Look-ups in named tables: a row name and a column name give one cell, copied from the table.

vupeleg =
         liga  zov
magifat    67  181
fako       67  195
sugive    232  142
tubidu    122  232
romavi     63  183
sop       199  199
mok       151   38
ruze       36  114
rom       120  230
taf        29  105
pok        95   58
zis        26   95
ludivol   230  184

romavi, liga: 63
sugive, liga: 232
ludivol, liga: 230
ludivol, zov: 184
sugive, zov: 142
romavi, zov: 183
ruze, liga: 36
Which row has the largest liga? sugive

vov:
,rufesov,gilub,sazu,rur,lamesaz,fopipod,vad,dabano
vud,119,114,115,110,102,116,117,107
mazunen,186,136,201,161,68,129,154,161
palon,91,172,154,54,232,2,92,92

What is the dabano of mazunen in vov? 161
What is the gilub of mazunen in vov? 136
What is the gilub of vud in vov? 114
What is the rufesov of palon in vov? 91
What is the lamesaz of palon in vov? 232
What is the rufesov of vud in vov? 119
What is the gilub of palon in vov? 172
What is the sazu of palon in vov? 154
What is the fopipod of vud in vov? 116
What is the rur of mazunen in vov? 161
What is the rur of palon in vov? 54
What is the vad of mazunen in vov? 154
What is the rufesov of mazunen in vov? 186
What is the lamesaz of vud in vov? 102

piga =
|  | sudifa | geg | tavin | pog |
|---|---|---|---|---|
| ded | 53 | 53 | 52 | 52 |
| teg | 128 | 127 | 128 | 124 |
| sitoti | 221 | 222 | 224 | 219 |
| bufede | 131 | 132 | 135 | 122 |
| gusaku | 157 | 156 | 161 | 144 |
| gusa | 51 | 51 | 50 | 50 |
| luk | 133 | 133 | 141 | 110 |

pog of gusaku: 144
tavin of gusa: 50
sudifa of teg: 128
sudifa of sitoti: 221
geg of ded: 53
tavin of bufede: 135
pog of luk: 110
pog of teg: 124
geg of sitoti: 222
sudifa of bufede: 131
tavin of luk: 141
pog of ded: 52
sudifa of ded: 53
geg of gusaku: 156
tavin of gusaku: 161
tavin of teg: 128
sudifa of gusa: 51
geg of bufede: 132

nisi
fields: nuvobif, valudaf, tene, pobivi, nuron
lil: [42, 47, 126, 80, 45]
vef: [102, 55, 55, 146, 163]
takib: [116, 169, 61, 74, 151]
veni: [166, 87, 185, 89, 51]
zevesa: [206, 64, 46, 181, 216]
vof: [152, 51, 206, 43, 52]

tene of vef: 55
valudaf of zevesa: 64
nuvobif of vof: 152
valudaf of vef: 55
valudaf of vof: 51
nuron of vef: 163
nuvobif of zevesa: 206
tene of veni: 185
tene of takib: 61
nuvobif of vef: 102
pobivi of vef: 146
valudaf of lil: 47
nuvobif of veni: 166
tene of lil: 126
pobivi of vof: 43
tene of vof: 206
nuron of veni: 51
Which row has the largest valudaf? takib

lerof =
|  | sanas | rafev | dotuzu | vob | vel | podoz | nurol | lod | bekero |
|---|---|---|---|---|---|---|---|---|---|
| tozoko | 25.23 | 50.04 | 71.42 | 13.42 | 47.27 | 55.89 | 19.82 | 18.24 | 75.25 |
| gil | 30.00 | 56.87 | 70.69 | 13.68 | 40.98 | 45.47 | 18.06 | 24.21 | 77.07 |
| lus | 25.96 | 51.77 | 62.52 | 10.59 | 45.02 | 49.84 | 19.00 | 19.18 | 65.28 |
| peroge | 29.67 | 49.23 | 74.23 | 21.65 | 44.28 | 40.72 | 19.46 | 21.77 | 89.21 |
| vulagu | 39.39 | 52.71 | 74.10 | 27.99 | 46.87 | 41.46 | 17.89 | 18.63 | 83.88 |
| tizulo | 29.42 | 51.35 | 72.80 | 12.72 | 46.47 | 55.30 | 19.52 | 18.58 | 82.14 |
| rigin | 17.54 | 49.50 | 75.94 | 20.57 | 46.30 | 49.73 | 20.06 | 22.43 | 76.55 |
| devi | 39.58 | 55.46 | 76.04 | 18.70 | 39.53 | 44.96 | 17.28 | 19.31 | 81.75 |
| patozu | 26.84 | 52.53 | 71.30 | 14.29 | 45.16 | 51.38 | 18.62 | 19.14 | 88.50 |
| kuvatil | 22.58 | 54.71 | 63.04 | 9.54 | 44.60 | 48.59 | 18.09 | 21.14 | 87.94 |
| kab | 27.10 | 51.13 | 70.37 | 12.49 | 46.49 | 52.26 | 19.54 | 19.76 | 85.61 |

lus, dotuzu: 62.52
kuvatil, vob: 9.54
vulagu, dotuzu: 74.10
gil, lod: 24.21
lus, sanas: 25.96
devi, vel: 39.53

Table zunagud
	riv	forofa	vig	gif	befal	lud	rav	fotod	sov	bil
vuves	109	176	101	108	122	133	125	160	118	75
zolisuf	129	155	142	142	126	140	113	53	134	126
lafeba	121	152	149	163	104	113	32	38	132	122
zufev	128	149	125	126	132	128	151	139	127	130
tariled	239	47	182	177	114	224	119	115	174	197
dedegun	118	154	99	94	151	139	220	164	116	95
nav	121	155	140	153	84	102	17	117	129	136
ligi	108	244	106	118	89	100	97	144	115	97
mosute	129	148	110	105	144	129	166	152	122	125

befal of lafeba = 104
gif of vuves = 108
gif of zufev = 126
bil of vuves = 75
fotod of dedegun = 164
forofa of dedegun = 154
gif of nav = 153
rav of mosute = 166
fotod of vuves = 160
befal of dedegun = 151
bil of zufev = 130
rav of vuves = 125
befal of zolisuf = 126
bil of zolisuf = 126
bil of mosute = 125
fotod of nav = 117
lud of zufev = 128
sov of dedegun = 116
forofa of lafeba = 152
fotod of mosute = 152

pevim.tsv
	begigus	lurop	dut	rom	rubozam
safip	-0.2	-0.1	0.3	0.4	0.0
guv	-0.4	0.2	0.6	-0.5	0.3
peseros	-0.3	0.7	-0.4	0.4	0.2
dil	0.4	-0.1	-0.1	0.4	0.0
ferad	0.3	0.4	-0.6	0.9	-0.7
pek	0.8	-0.7	0.8	-0.4	0.3
kiv	-0.4	0.7	-0.1	-0.3	0.7
kazo	-0.6	0.3	0.7	-0.2	-0.5
lagak	0.0	0.6	0.9	0.6	0.0
tanebo	0.3	0.9	0.7	0.0	-0.6
sopef	0.4	0.1	-0.2	-0.1	0.3
zafod	-0.1	0.0	0.4	-0.2	0.1

What is the begigus of dil in pevim?
0.4
What is the lurop of zafod in pevim?
0.0
What is the rom of kazo in pevim?
-0.2
What is the begigus of sopef in pevim?
0.4
What is the rubozam of ferad in pevim?
-0.7
What is the lurop of sopef in pevim?
0.1
What is the begigus of kazo in pevim?
-0.6
What is the begigus of peseros in pevim?
-0.3
What is the lurop of kiv in pevim?
0.7
What is the lurop of guv in pevim?
0.2
Row with the largest begigus: pek

rof:
|  | vokime | zani | vigesal | kop | parati | dugifus | zefasib | zub | givosu | rerano |
|---|---|---|---|---|---|---|---|---|---|---|
| patu | 0.519 | 0.513 | -0.781 | 0.513 | -0.782 | -0.779 | 0.516 | -0.782 | -0.783 | 0.514 |
| fik | -0.042 | -0.042 | -0.213 | -0.043 | -0.213 | -0.212 | -0.042 | -0.213 | -0.213 | -0.042 |
| kag | -0.763 | -0.758 | 0.519 | -0.757 | 0.520 | 0.517 | -0.761 | 0.520 | 0.521 | -0.759 |
| buva | -0.117 | -0.117 | -0.136 | -0.117 | -0.136 | -0.136 | -0.117 | -0.136 | -0.136 | -0.117 |
| numus | -0.305 | -0.303 | 0.054 | -0.303 | 0.055 | 0.054 | -0.304 | 0.054 | 0.055 | -0.304 |

numus, zani: -0.303
fik, zefasib: -0.042
numus, vokime: -0.305
patu, zub: -0.782
fik, zub: -0.213
buva, givosu: -0.136
kag, parati: 0.520
kag, vigesal: 0.519
buva, rerano: -0.117

